Here is a tiny trained network, its code and every weight. The questions are about switching its units off for an input and a class, where a switched-off unit gives its printed mean instead of its output.

import numpy as np


def w(rows, s, z=0):
    codes = np.array(rows[::2]) - 128.0
    scale = np.full(codes.shape[1], s)
    scale[-1] = z or s
    return codes * scale


def norm(h):
    return h / np.sqrt((h * h).mean(-1, keepdims=True) + 1e-5)


def f(y):
    return y / 2 * (1 + np.tanh(0.7978845608 * (y + 0.044715 * y**3)))


def log_softmax(a):
    a = a - a.max(-1, keepdims=True)
    return a - np.log(np.exp(a).sum(-1, keepdims=True))


def net(x, mask):
    res = np.array(x, float).reshape(1, 8) / 4 @ E
    u = 0
    for l in range(3):
        y = f(norm(res) @ A[l][:, :-1].T + A[l][:, -1])
        res = res + np.where(mask[u : u + 8], y, B[l][:, -1]) @ B[l][:, :-1]
        u += 8
    return log_softmax(norm(res)[-1] @ U[:, :-1].T + U[:, -1])


A, B = {}, {}
E = w([
[116,129,149,183,185,126,1,152],'x0',
[196,145,55,221,82,112,150,151],'x1',
[136,136,126,115,131,127,124,129],'x2',
[56,229,32,164,164,137,147,21],'x3',
[136,139,116,102,139,103,119,130],'x4',
[116,113,137,155,115,145,131,118],'x5',
[131,121,136,120,86,135,101,91],'x6',
[107,201,181,119,90,56,96,155],'x7',
],0.0085)
A[0] = w([
[112,199,194,135,90,89,140,117,172],'L0N0',
[140,97,150,164,183,99,80,128,2],'L0N1',
[176,2,30,95,205,196,101,71,47],'L0N2',
[95,38,52,94,112,132,183,105,73],'L0N3',
[121,205,146,134,136,107,123,148,121],'L0N4',
[103,104,150,133,94,76,203,119,156],'L0N5',
[145,89,96,49,79,76,66,217,153],'L0N6',
[47,88,186,63,152,173,118,113,121],'L0N7',
],0.0081,0.0024)
B[0] = w([
[114,177,166,132,98,115,165,172,207],'L0N0',
[125,104,81,89,127,200,127,145,145],'L0N1',
[110,237,246,174,118,106,123,179,253],'L0N2',
[160,219,146,84,114,166,145,139,204],'L0N3',
[92,99,180,121,131,140,119,133,167],'L0N4',
[146,174,112,57,79,156,165,179,197],'L0N5',
[119,104,140,146,111,168,157,153,244],'L0N6',
[172,78,122,99,206,94,159,62,232],'L0N7',
],0.011,0.0043)
A[1] = w([
[49,90,172,127,167,142,29,154,137],'L1N0',
[152,187,67,254,96,72,151,95,2],'L1N1',
[91,217,20,131,188,156,114,93,62],'L1N2',
[131,133,60,233,141,89,56,195,81],'L1N3',
[205,152,123,127,78,105,132,199,81],'L1N4',
[119,154,249,135,40,52,81,100,77],'L1N5',
[184,152,129,243,70,140,143,185,65],'L1N6',
[231,144,43,175,73,74,112,150,2],'L1N7',
],0.0074,0.0033)
B[1] = w([
[181,246,39,53,101,148,146,95,197],'L1N0',
[161,32,153,95,177,90,77,116,204],'L1N1',
[2,47,211,176,60,90,90,126,199],'L1N2',
[175,181,69,73,97,227,218,98,214],'L1N3',
[142,94,70,137,177,162,99,56,212],'L1N4',
[155,162,167,169,192,103,134,122,207],'L1N5',
[192,142,189,72,200,23,127,32,254],'L1N6',
[119,71,144,23,232,165,162,43,166],'L1N7',
],0.0082,0.0047)
A[2] = w([
[37,112,156,159,88,140,123,102,35],'L2N0',
[102,86,140,60,170,123,132,91,44],'L2N1',
[200,54,144,140,90,141,117,157,31],'L2N2',
[142,147,97,138,142,197,8,103,5],'L2N3',
[202,102,105,134,127,107,89,116,102],'L2N4',
[147,150,137,114,103,219,97,141,34],'L2N5',
[167,103,153,137,128,200,133,174,174],'L2N6',
[146,166,159,155,150,47,128,158,21],'L2N7',
],0.013,0.0028)
B[2] = w([
[65,22,148,184,135,61,29,155,186],'L2N0',
[176,97,18,121,172,150,133,68,237],'L2N1',
[2,51,63,152,158,82,39,107,226],'L2N2',
[184,186,38,83,57,179,167,211,186],'L2N3',
[138,101,90,82,160,129,125,94,201],'L2N4',
[54,141,149,141,43,103,194,142,166],'L2N5',
[60,153,110,248,40,83,106,123,255],'L2N6',
[139,158,211,247,145,196,177,89,219],'L2N7',
],0.0086,0.0046)
U = w([
[161,193,212,188,110,145,156,166,198],'0',
[50,10,97,154,98,24,50,125,131],'1',
[230,62,49,16,216,132,161,25,2],'2',
[180,193,2,25,16,185,206,209,156],'3',
],0.0084,0.0035)

Each question gives the input, the list of numbers given to net, and the class t.
The units are the neurons (one row each of A and B). Each row of codes is followed by its name. A weight is (code - 128) times the scale printed after its matrix; where a second scale follows, it is the last column's (A, B and U).
mask holds one flag per neuron, layer by layer. A switched-off neuron (its flag False) gives its mean, the last column of its row in B, instead of its output. The means were averaged over made-up inputs and are rounded, as every weight is.
A unit's drop is (log p(t) with every unit on - log p(t) with that unit switched off) / (log p(t) with every unit on - log p(t) with every unit switched off).
The circuit of an input: a set's keep is (log p(t) with only the set's units on - log p(t) with every unit switched off) / (log p(t) with every unit on - log p(t) with every unit switched off). Starting from the 12 units with the biggest drops (on a tie, the unit counted first), units are removed one at a time, each time the one whose removal leaves the highest keep (on an exact tie, the one counted first), for as long as the keep stays at least 0.8.
circuit, biggest first: the units of the circuit, biggest drop first
unit that matters most: the unit with the biggest drop
top k neurons: the k neurons with the biggest drops, biggest first
k most important neurons of layer l: the k neurons of layer l with the biggest drops, biggest first
input [2,-8,7,5,4,1,2,6], class 2: circuit, biggest first -> [L0N7, L2N1]
input [7,6,-4,1,-6,-2,7,1], class 3: circuit, biggest first -> [L2N3]
input [0,-4,5,7,-8,-7,5,-7], class 0: top 2 neurons -> [L0N2, L0N3]
input [-8,-4,0,-5,-8,-3,-7,-8], class 0: 2 most important neurons of layer 1 -> [L1N0, L1N3]
input [-5,-3,5,0,1,-2,-8,1], class 3: top 2 neurons -> [L1N6, L0N5]
input [0,8,4,8,7,-8,6,-3], class 1: top 3 neurons -> [L1N2, L2N0, L1N0]
input [1,-1,3,-7,-8,3,-3,2], class 1: top 2 neurons -> [L0N2, L2N2]
input [-7,8,-4,-5,-7,7,4,7], class 2: top 2 neurons -> [L1N6, L0N2]
input [-6,-3,7,8,4,6,-4,-2], class 1: circuit, biggest first -> [L1N2, L2N0]
input [-3,-6,4,8,6,-7,-8,4], class 1: top 2 neurons -> [L1N2, L0N2]
input [-6,6,8,-7,-1,0,-7,-5], class 1: top 2 neurons -> [L2N2, L2N6]
input [-1,-6,-2,-8,-3,2,8,-3], class 1: top 3 neurons -> [L1N6, L2N2, L2N6]
input [8,-3,-1,7,-6,6,-2,-8], class 0: 2 most important neurons of layer 1 -> [L1N2, L1N0]
input [3,-8,2,-4,-1,5,-4,6], class 2: top 3 neurons -> [L0N7, L0N2, L2N1]
input [4,-1,2,7,-7,-3,-6,-6], class 1: unit that matters most -> L1N2
input [-8,8,7,0,4,1,-1,6], class 2: 2 most important neurons of layer 0 -> [L0N2, L0N3]
input [1,2,3,-8,-8,2,6,4], class 1: top 2 neurons -> [L2N2, L0N2]
input [5,-4,-5,-4,8,1,5,2], class 3: top 4 neurons -> [L1N0, L1N6, L0N1, L2N3]
input [7,6,-5,3,-2,4,1,-6], class 3: 2 most important neurons of layer 0 -> [L0N0, L0N7]
input [7,4,3,0,7,-1,7,-3], class 3: most important neuron of layer 0 -> [L0N1]
input [7,6,-3,-6,-4,-6,8,-6], class 3: 2 most important neurons of layer 1 -> [L1N3, L1N0]
input [3,7,-2,-6,5,-5,7,6], class 2: 2 most important neurons of layer 0 -> [L0N2, L0N5]
